Here is a tiny trained network, its code and every weight. The questions are about switching its units off for an input and a class, where a switched-off unit gives its printed mean instead of its output.

import numpy as np


def w(rows, s, z=0):
    codes = np.array(rows[::2]) - 128.0
    scale = np.full(codes.shape[1], s)
    scale[-1] = z or s
    return codes * scale


def f(y):
    return y / 2 * (1 + np.tanh(0.7978845608 * (y + 0.044715 * y**3)))


def log_softmax(a):
    a = a - a.max(-1, keepdims=True)
    return a - np.log(np.exp(a).sum(-1, keepdims=True))


def net(x, mask):
    res = np.array(x, float).reshape(1, 8) / 4 @ E
    y = f(res @ A[0][:, :-1].T + A[0][:, -1])
    res = res + np.where(mask, y, B[0][:, -1]) @ B[0][:, :-1]
    return log_softmax(res[-1] @ U[:, :-1].T + U[:, -1])


A, B = {}, {}
E = w([
[131,125,127,123,122,126,128,123,126],'x0',
[106,120,133,244,36,95,42,156,122],'x1',
[212,148,159,213,141,190,184,61,58],'x2',
[129,124,135,122,116,124,132,124,122],'x3',
[120,116,133,131,120,129,133,107,152],'x4',
[128,127,118,127,127,140,123,122,129],'x5',
[142,66,42,160,86,140,238,203,145],'x6',
[129,123,139,132,135,122,131,135,131],'x7',
],0.011)
A[0] = w([
[119,156,139,184,118,137,139,123,123,134],'N1',
[157,133,167,72,171,135,156,74,96,166],'N2',
[148,121,149,100,92,133,147,129,124,130],'N3',
[111,137,124,60,137,141,129,153,144,183],'N4',
[138,140,127,94,164,198,209,103,117,125],'N5',
[146,112,142,195,111,134,102,124,110,1],'N6',
[124,89,90,145,86,136,181,186,140,142],'N7',
[145,137,130,119,163,125,85,83,109,192],'N8',
[104,142,167,111,109,160,96,138,135,142],'N9',
[92,101,100,107,91,91,61,184,163,80],'N10',
[96,155,111,96,116,145,167,140,130,93],'N11',
[136,132,147,145,116,117,109,123,123,121],'N12',
[103,125,146,101,117,104,8,131,141,208],'N13',
[157,83,79,138,132,128,219,163,121,108],'N14',
[100,108,110,9,164,109,134,153,166,229],'N15',
],0.017,0.0045)
B[0] = w([
[126,120,130,116,103,167,114,69,106,164],'N1',
[111,201,162,106,169,152,155,138,204,213],'N2',
[114,122,125,127,151,130,114,139,95,136],'N3',
[132,139,159,150,61,154,136,107,65,189],'N4',
[166,71,167,70,179,107,199,128,112,219],'N5',
[126,151,111,187,81,172,113,95,108,173],'N6',
[90,125,25,139,88,138,132,190,136,219],'N7',
[119,180,172,142,143,147,134,119,150,182],'N8',
[116,94,160,99,133,127,114,105,101,159],'N9',
[101,142,85,95,147,41,119,230,171,228],'N10',
[147,69,118,159,121,107,130,104,152,157],'N11',
[130,112,150,116,125,142,120,104,106,148],'N12',
[166,34,172,102,175,55,72,69,91,231],'N13',
[166,4,95,100,141,93,184,121,101,221],'N14',
[141,129,116,216,68,210,83,34,74,251],'N15',
],0.018,0.022)
U = w([
[130,180,211,158,126,170,50,3,113,252],'0',
[174,31,141,12,212,39,134,109,122,207],'1',
[142,91,50,173,47,194,179,92,97,160],'2',
[61,127,55,86,119,47,113,212,194,3],'3',
[136,201,209,32,238,141,152,92,214,27],'4',
],0.008,0.0029)

Each question gives the input, the list of numbers given to net, and the class t.
The units are the neurons (one row each of A and B). Each row of codes is followed by its name. A weight is (code - 128) times the scale printed after its matrix; where a second scale follows, it is the last column's (A, B and U).
mask holds one flag per neuron, in row order. A switched-off neuron (its flag False) gives its mean, the last column of its row in B, instead of its output. The means were averaged over made-up inputs and are rounded, as every weight is.
A unit's drop is (log p(t) with every unit on - log p(t) with that unit switched off) / (log p(t) with every unit on - log p(t) with every unit switched off).
The circuit of an input: a set's keep is (log p(t) with only the set's units on - log p(t) with every unit switched off) / (log p(t) with every unit on - log p(t) with every unit switched off). Starting from the 12 units with the biggest drops (on a tie, the unit counted first), units are removed one at a time, each time the one whose removal leaves the highest keep (on an exact tie, the one counted first), for as long as the keep stays at least 0.8.
units of the circuit, in order: the units of the circuit, biggest drop first
most important unit: the unit with the biggest drop
top k neurons: the k neurons with the biggest drops, biggest first
drop when u is switched off: that unit's drop, to one decimal
input [3,-1,-5,-5,2,-2,6,-7], class 2: units of the circuit, in order => (N15)
input [-3,0,4,-7,5,-8,-6,-6], class 4: top 3 neurons => (N15 N2 N4)
input [-2,1,-1,0,-1,-1,6,1], class 3: units of the circuit, in order => (N15 N7)
input [1,8,1,0,-6,5,-2,2], class 0: top 2 neurons => (N6 N14)
input [7,-4,0,-8,7,-2,2,1], class 2: top 3 neurons => (N13 N10 N15)
input [-2,-3,0,6,-8,7,2,-1], class 2: top 2 neurons => (N13 N10)
input [-8,-2,1,-1,4,7,8,-7], class 1: top 3 neurons => (N14 N15 N5)
input [8,0,0,-7,-5,8,-5,6], class 0: top 3 neurons => (N14 N10 N5)
input [-7,-7,0,3,-4,-6,0,6], class 0: top 2 neurons => (N15 N7)
input [5,0,8,6,-3,-6,8,2], class 1: top 4 neurons => (N15 N14 N5 N4)
input [6,5,-8,-2,2,-6,1,-3], class 3: top 3 neurons => (N10 N5 N14)
input [-6,2,5,-7,4,6,0,8], class 0: top 2 neurons => (N7 N14)
input [1,3,-3,4,7,-6,1,3], class 3: top 2 neurons => (N5 N14)
input [4,2,3,6,0,-3,0,-3], class 0: most important unit => N7
input [6,0,5,3,8,-7,-1,1], class 4: drop when N15 is switched off => 0.8
input [-4,-5,0,-2,-8,-4,-7,3], class 0: drop when N10 is switched off => 0.3
input [-3,6,-1,5,-6,0,2,6], class 3: drop when N15 is switched off => 0.3
